Input: [ 96  23 -36 -83 -56  37]
Output: -36
Input: [ -1  20 -38 -11  12 -78]
Output: -38
Input: [ 34  12 -23  57  69 -96]
Output: -23
Input: [ 34 -54   6 -25   3 -86]
Output: 6
Input: [-77  10  49  54 -52 -62]
Output: 49
Input: [-27  86 -99  43  28 -32]
Output: -99
---
((3, 30, 87, 49, 33, 33, 58), (20, 75, 79, 36, 24, 29, 22)) ans = 3, 22
(71, 68, 19, 75, 12, 27, 60) ans = 71, 60
((-25, -20, -23, 24), (-36, 13, 12, 37)) ans = -25, 37
(0, 6, 7, 5) ans = 0, 5
(706, 208, 672, 681, 688, 852, 868) ans = 706, 868
((234, 604, 603, 916, 566, 715, 364), (849, 735, 875, 551, 544, 237, 643), (801, 809, 676, 319, 760, 548, 450)) ans = 234, 450
---
[ 162.36   36.79   72.31 -107.40  -73.64] ⇒ 72.31

[-1.6 -1.2 -1.7  1.9  0.8 -1.0 -0.7] ⇒ 1.9

[[  89.9   84.5   54.0   84.4   63.1   73.4   75.0]
 [  68.4   77.8   84.3   84.7   72.7   85.1   68.2]
 [-175.8   30.2  122.1   24.7   80.0   81.8  144.1]] ⇒ 84.7

[-168.37   60.32  169.27   73.32   62.05] ⇒ 169.27

[[  0.000  -3.191 -15.470 -17.811 -11.636]
 [ 17.022  12.552   4.157   3.242   0.264]
 [ 10.415  -1.800  -8.152 -11.935   3.002]] ⇒ 4.157

[-167.766  -69.597  145.368  162.080 -101.614   91.750  101.363] ⇒ 162.080

[ 0.15  0.12  0.03 -0.14 -0.17 -0.02 -0.12] ⇒ -0.14

[[-1.3  0.1  0.0 -1.2  0.2 -0.3  0.1]
 [ 0.0  0.4  0.1  0.9 -0.5  0.0 -0.4]
 [-0.9  0.7  0.4 -0.9 -0.6 -1.2  2.5]] ⇒ 0.9
---
-0.326	-0.621	-1.399	0.970 value -0.621
0.18	-0.17	-0.02	-0.15	0.02	0.05	0.20 value -0.17
-0.04	-0.13	0.02	0.10	0.05 value -0.13
-1.343	-1.009	0.403	1.018	0.992	-1.126 value -1.009
-1.630	-16.092	9.933	12.739 value -16.092
-0.07	0.03	-0.17	0.12 value 0.03
-18.72	8.44	7.06	16.73	7.90 value 8.44
-0.19	-1.02	1.63	0.90 value -1.02
-188.326	123.810	-159.985	-61.337	-51.862	-65.914	-160.455 value 123.810
1.439	-0.772	1.483	-1.119	-1.819 value -0.772
---
Input:
[[-22  23 -32  62]
 [-45  20 -14  79]]
Output: -22

Input:
[[  89   50 -102   98]
 [ -42  -61   40  -33]
 [  53   69  -61   54]]
Output: -42

Input:
[[  5 -47 -40 -67 -30 -69]
 [-24  36  74  75 -67 -75]
 [ 32  61 -72 -55  11 -15]]
Output: -24

Input:
[[-39  91  18  34]
 [-54  62  37 -54]]
Output: -39

Input:
[[ 55 -87 -47  55  -4   9]
 [ 49 -70 -53  82  -5  32]]
Output: 55

Input:
[[ 57  63 -78  39  18 -41]
 [  5   0  19 -37 -38  43]]
Output: 57

Input:
[[ 93   7  22  63]
 [ 97  50 -51 -28]]
Output: 93

Input:
[[-42  50  -2 -12  97 -10  12]
 [ -9  17   5   8  24  -2 -11]]
Output: -42
---
[  6 -93 -78 -54 -91 -48 -62] 6, -48

[-58  88  -8 -21 -54 102] 102, 88

[  64   79  -64 -102   89] 89, 79

[  31 -100  -34   29] 31, 29

[[-50  31  -9 -82  24]
 [-40  38 -17 -86  11]
 [-38  44 -22 -84  10]] 44, 38

[ -75    2   65   96 -101    5] 96, 65

[[ -41  -81  -20 -103  -35   -4]
 [ -17  -21   -4  -30   -5    1]
 [ -39  -80  -24 -103  -38   -3]] 1, -3

[ 92   6   5 -62] 92, 6
---
  -7.42  -177.47   -59.25   -48.16   181.23 Answer: -7.42, 181.23

  38.78   111.60   -87.55   -79.40    47.60  -147.37 Answer: 38.78, -147.37

 0.158   0.043   0.187   0.113   0.032  -0.156 Answer: 0.158, -0.156

 0.134  -0.169   0.032   0.140   0.109  -0.076 Answer: 0.134, -0.076

 0.74  -1.44   1.17   1.20 Answer: 0.74, 1.20

 0.4  -1.7  -0.7   1.0 Answer: 0.4, 1.0

  9.6    1.1   -5.7  -21.6  -20.6   14.7    6.8
-12.9    0.8   -9.8  -15.0   -2.0   16.2   13.3
 12.3    0.6   -1.8   11.0    7.2  -14.6   -4.3
Answer: 9.6, -4.3

-17.3   10.1   -7.9  -10.6 Answer: -17.3, -10.6

-18.05   -3.41  -13.72   10.28  -17.11   11.87 Answer: -18.05, 11.87
---
[[-19 -80 -66   6]
 [-95 -77 -49 -23]
 [  1   7  37  41]] -77

[[-69   2 -48  -7  23  71]
 [ 47  33   3 -36  90  10]
 [  0  16  51 -10 -37 -91]] 33

[[-32 -48  11  37 -21 -36]
 [ 22 -22 -22 -40  20  59]
 [ 39 -29 -18  29   2  79]] -22

[[-24  18 -29  35 -76   7  26]
 [-44 -51 -39  -5 -27 -37 -32]
 [-52  14 -38  29 -49 -52 -41]] -51

[[ -17  -17   -1   -6   16  -55]
 [  -7  -27    9   -2    2  -11]
 [-102  -37   16   26   60   50]] -27

[[ 11 -44 -34 -29]
 [102 -21 -15 -32]
 [ 64  49  52  57]] -21

[[-50 -22  36 -21   8 -11]
 [-85 -50  37  -7  21   0]
 [ 54  50 -34  36  46  60]] -50
---
array([ 73,  -5, -77, -81,  44,  18,  17]) >> -77

array([[ 76, -64,  28,  18,  64,  56, -21],
       [-21,   6,   4,   8, -18, -10,   5],
       [ 22, -45,  30,  29,  14,  28,  -8]]) >> 30

array([  73, -100,  -19,    2,  -90,   35,   68]) >> -19

array([  46,   12,  102,   53, -104,  -29,  -16]) >> 102

array([-71, -18, -11,  81, -32,  45,  17]) >> -11

array([ -4, -77,  18,  66,  63,  42,  44]) >> 18

array([ -18,  -49,   -8,  -11,   69, -102,   -7]) >> -8

array([[ 17, -29, -38,  23, -35,  86, -64],
       [ 46,  22, -14,  36, -31, -18, -87]]) >> -14

array([[ -69, -101,   54,  -38,   51,   -7,   -6],
       [  14,   89,  -29,   -5,   56,  -40,  -30],
       [  -1,   14,  -34,   95,  -85,  -22,  -55]]) >> -34

array([[-41,  27,  60,   7, -12, -64,  76],
       [ 51,  -9, -25, -26,  65,  72, -45]]) >> -25
---
[[-33, -78, 37, -2], [-21, 2, 14, -3], [-9, -75, -16, -4]]: 14
[[19, 76, 23, 43, -12, 18, -18], [30, 77, 31, 52, -13, 26, -25], [-31, -64, -28, -37, 9, -23, 20]]: 26
[[24, 27, -6, -20, 17, -23], [21, 27, -3, -24, 9, -43], [17, 0, -6, 9, 18, 84]]: 9
[[2, -4, 2, 2], [11, -3, -2, 0], [91, 26, -68, -41]]: -2
[[33, 1, 0, -6, 1, 8], [81, -67, -40, -28, 42, -23], [-44, -77, -31, -24, -26, 14]]: 42
[[-91, 8, -21, -24], [-48, 24, 100, -16], [66, -42, -61, 6]]: 100
[[90, -91, -88, 92, 97], [-87, 80, 79, -82, -82], [89, -85, -84, 88, 94]]: -82
[[-2, -3, -4, -22, -43], [5, -14, 11, -15, 18], [-12, -44, 1, 100, -64]]: -15
